Below is a small trained network, with its code and all its weights. Each question gives an input and a target symbol and asks what happens when units are switched off, that is, made to give their printed mean instead of their output.

import numpy as np


def w(rows, s, z=0):
    codes = np.array(rows[::2]) - 128.0
    scale = np.full(codes.shape[1], s)
    scale[-1] = z or s
    return codes * scale


def f(y):
    return np.maximum(y, 0)


def softmax(a):
    e = np.exp(a - a.max(-1, keepdims=True))
    return e / e.sum(-1, keepdims=True)


def log_softmax(a):
    a = a - a.max(-1, keepdims=True)
    return a - np.log(np.exp(a).sum(-1, keepdims=True))


def net(x, mask):
    ids = ['βγδζηθστφψω'.index(c) for c in x.split()]
    T = len(ids)
    res = E[ids] + P[:T]
    u = 0
    for l in range(3):
        r = res
        for j in range(2):
            rows = slice(2 * j, 2 * j + 2)
            q, k, v = (r @ M[l][rows].T for M in (Q, K, V))
            z = softmax(np.where(np.tri(T) > 0, q @ k.T / 2**0.5, -1e9)) @ v
            o = O[l][rows]
            res = res + np.where(mask[u + j], z, o[:, -1]) @ o[:, :-1]
        u += 2
        y = f(res @ A[l][:, :-1].T + A[l][:, -1])
        res = res + np.where(mask[u : u + 4], y, B[l][:, -1]) @ B[l][:, :-1]
        u += 4
    return log_softmax(res[-1] @ U[:, :-1].T + U[:, -1])


Q, K, V, O, A, B = {}, {}, {}, {}, {}, {}
E = w([
[133,87,77],'β',
[177,116,130],'γ',
[145,151,200],'δ',
[172,134,171],'ζ',
[114,157,117],'η',
[146,133,71],'θ',
[82,103,125],'σ',
[211,90,86],'τ',
[74,180,175],'φ',
[174,57,197],'ψ',
[1,78,86],'ω',
],0.015)
P = w([
[100,119,164],'0',
[188,184,86],'1',
[102,118,180],'2',
[177,191,85],'3',
[116,109,181],'4',
[175,194,70],'5',
[120,105,177],'6',
[170,185,49],'7',
[122,100,174],'8',
[166,162,2],'9',
[114,95,167],'10',
[164,173,26],'11',
[122,110,185],'12',
],0.0083)
Q[0] = w([
[102,187,3],'0.h0',
[19,179,211],'0.h0',
[88,39,204],'0.h1',
[240,96,174],'0.h1',
],0.0058)
K[0] = w([
[205,64,254],'0.h0',
[210,95,111],'0.h0',
[60,63,209],'0.h1',
[253,80,147],'0.h1',
],0.0071)
V[0] = w([
[150,64,206],'0.h0',
[195,112,92],'0.h0',
[2,193,92],'0.h1',
[64,28,159],'0.h1',
],0.0056)
O[0] = w([
[126,76,179,124],'0.h0',
[191,69,5,32],'0.h0',
[253,64,142,253],'0.h1',
[186,223,204,83],'0.h1',
],0.0052,0.0016)
A[0] = w([
[211,222,71,1],'0.n0',
[197,2,159,84],'0.n1',
[181,240,140,200],'0.n2',
[190,151,45,139],'0.n3',
],0.0068,0.0025)
B[0] = w([
[152,80,255,161],'0.n0',
[224,47,61,151],'0.n1',
[56,117,48,253],'0.n2',
[69,200,229,176],'0.n3',
],0.0094,0.0037)
Q[1] = w([
[190,105,105],'1.h0',
[141,154,108],'1.h0',
[189,167,95],'1.h1',
[155,246,107],'1.h1',
],0.012)
K[1] = w([
[195,29,157],'1.h0',
[139,168,90],'1.h0',
[52,117,149],'1.h1',
[16,26,2],'1.h1',
],0.0085)
V[1] = w([
[205,86,138],'1.h0',
[208,100,133],'1.h0',
[249,171,202],'1.h1',
[227,255,129],'1.h1',
],0.0069)
O[1] = w([
[94,192,186,5],'1.h0',
[105,194,194,8],'1.h0',
[191,255,205,78],'1.h1',
[211,182,182,99],'1.h1',
],0.0064,0.0026)
A[1] = w([
[81,4,164,102],'1.n0',
[100,164,154,91],'1.n1',
[161,134,78,3],'1.n2',
[189,221,23,204],'1.n3',
],0.014,0.0022)
B[1] = w([
[155,251,153,253],'1.n0',
[128,136,178,156],'1.n1',
[119,167,112,132],'1.n2',
[120,33,228,206],'1.n3',
],0.017,0.0044)
Q[2] = w([
[208,135,88],'2.h0',
[84,118,184],'2.h0',
[57,191,5],'2.h1',
[146,79,108],'2.h1',
],0.011)
K[2] = w([
[192,120,127],'2.h0',
[63,136,182],'2.h0',
[5,184,79],'2.h1',
[103,134,203],'2.h1',
],0.012)
V[2] = w([
[192,113,147],'2.h0',
[249,122,118],'2.h0',
[210,140,120],'2.h1',
[183,108,107],'2.h1',
],0.018)
O[2] = w([
[67,102,125,100],'2.h0',
[6,114,161,1],'2.h0',
[53,97,125,121],'2.h1',
[106,85,131,50],'2.h1',
],0.017,0.0068)
A[2] = w([
[129,124,124,69],'2.n0',
[69,241,153,76],'2.n1',
[207,132,6,141],'2.n2',
[62,239,1,254],'2.n3',
],0.0073,0.0038)
B[2] = w([
[85,151,119,128],'2.n0',
[170,173,191,186],'2.n1',
[111,61,84,255],'2.n2',
[4,82,44,194],'2.n3',
],0.014,0.0095)
U = w([
[61,139,94,55],'β',
[95,204,72,4],'γ',
[122,137,215,101],'δ',
[123,196,128,126],'ζ',
[199,188,181,114],'η',
[150,114,170,166],'θ',
[182,185,63,174],'σ',
[82,56,140,86],'τ',
[185,29,80,179],'φ',
[76,88,144,254],'ψ',
[78,99,1,65],'ω',
],0.0092,0.0061)

Each question gives the input, a string of symbols that net reads in full, and the target symbol t.
The units are the heads (2 rows each of Q, K, V and O) and the neurons (one row each of A and B). Each row of codes is followed by its name. A weight is (code - 128) times the scale printed after its matrix; where a second scale follows, it is the last column's (O, A, B and U).
mask holds one flag per unit, layer by layer, with each layer's heads first. A switched-off unit (its flag False) gives its mean, the last column of its rows in O or B, instead of its output. The means were averaged over made-up inputs and are rounded, as every weight is.
A unit's drop is (log p(t) with every unit on - log p(t) with that unit switched off) / (log p(t) with every unit on - log p(t) with every unit switched off).
The circuit of an input: a set's keep is (log p(t) with only the set's units on - log p(t) with every unit switched off) / (log p(t) with every unit on - log p(t) with every unit switched off). Starting from the 12 units with the biggest drops (on a tie, the unit counted first), units are removed one at a time, each time the one whose removal leaves the highest keep (on an exact tie, the one counted first), for as long as the keep stays at least 0.8.
circuit, biggest first: the units of the circuit, biggest drop first
k most important neurons: the k neurons with the biggest drops, biggest first
heads that matter: for each layer, one digit per head in row order, 1 if its drop is at least 0.15 and else 0, layers parted by /
input θ θ φ φ ψ ψ σ τ, target ψ: circuit, biggest first	(2.h0)
input φ φ γ γ φ σ σ, target ζ: 2 most important neurons	(1.n0 1.n3)
input φ τ β φ σ θ δ φ η, target ω: heads that matter	01 / 00 / 00
input θ δ ω δ θ φ ω ζ, target ω: 3 most important neurons	(0.n0 1.n3 0.n3)
input η δ φ ζ ω δ ψ σ γ, target ψ: circuit, biggest first	(2.h0 0.n1)
input η ω φ γ, target ω: heads that matter	00 / 01 / 00
input β φ ω φ φ φ φ δ φ σ τ, target τ: circuit, biggest first	(0.n1 2.h0)
input δ δ φ φ δ φ θ θ φ φ δ, target σ: circuit, biggest first	(1.n3 1.n0 0.n3)
input δ η φ, target σ: heads that matter	00 / 00 / 11
input φ φ φ σ φ φ η, target ω: circuit, biggest first	(1.n3 2.n3 0.n0)
input φ φ φ σ φ φ ω, target γ: 2 most important neurons	(1.n0 2.n3)
input δ φ φ γ φ ω σ ζ, target ω: 2 most important neurons	(0.n0 0.n3)
input τ δ γ δ η φ ω γ φ φ β η, target φ: 3 most important neurons	(0.n2 1.n3 2.n2)
input σ δ η φ φ σ σ ω φ θ, target ω: circuit, biggest first	(2.n3)
input δ θ φ φ η η δ σ φ φ ψ, target δ: circuit, biggest first	(0.n1 1.n0 2.h0 2.n1)
input φ η φ φ φ φ φ θ, target φ: circuit, biggest first	(2.h0 1.n3)
input φ δ δ, target η: heads that matter	01 / 10 / 00
input φ φ ω δ φ δ, target φ: circuit, biggest first	(2.n2 2.h0)
input φ φ δ φ, target φ: circuit, biggest first	(1.n0 2.h0 2.n2)
input τ ω φ γ, target ω: heads that matter	01 / 01 / 00
input φ δ φ β ω δ, target ω: heads that matter	00 / 01 / 00
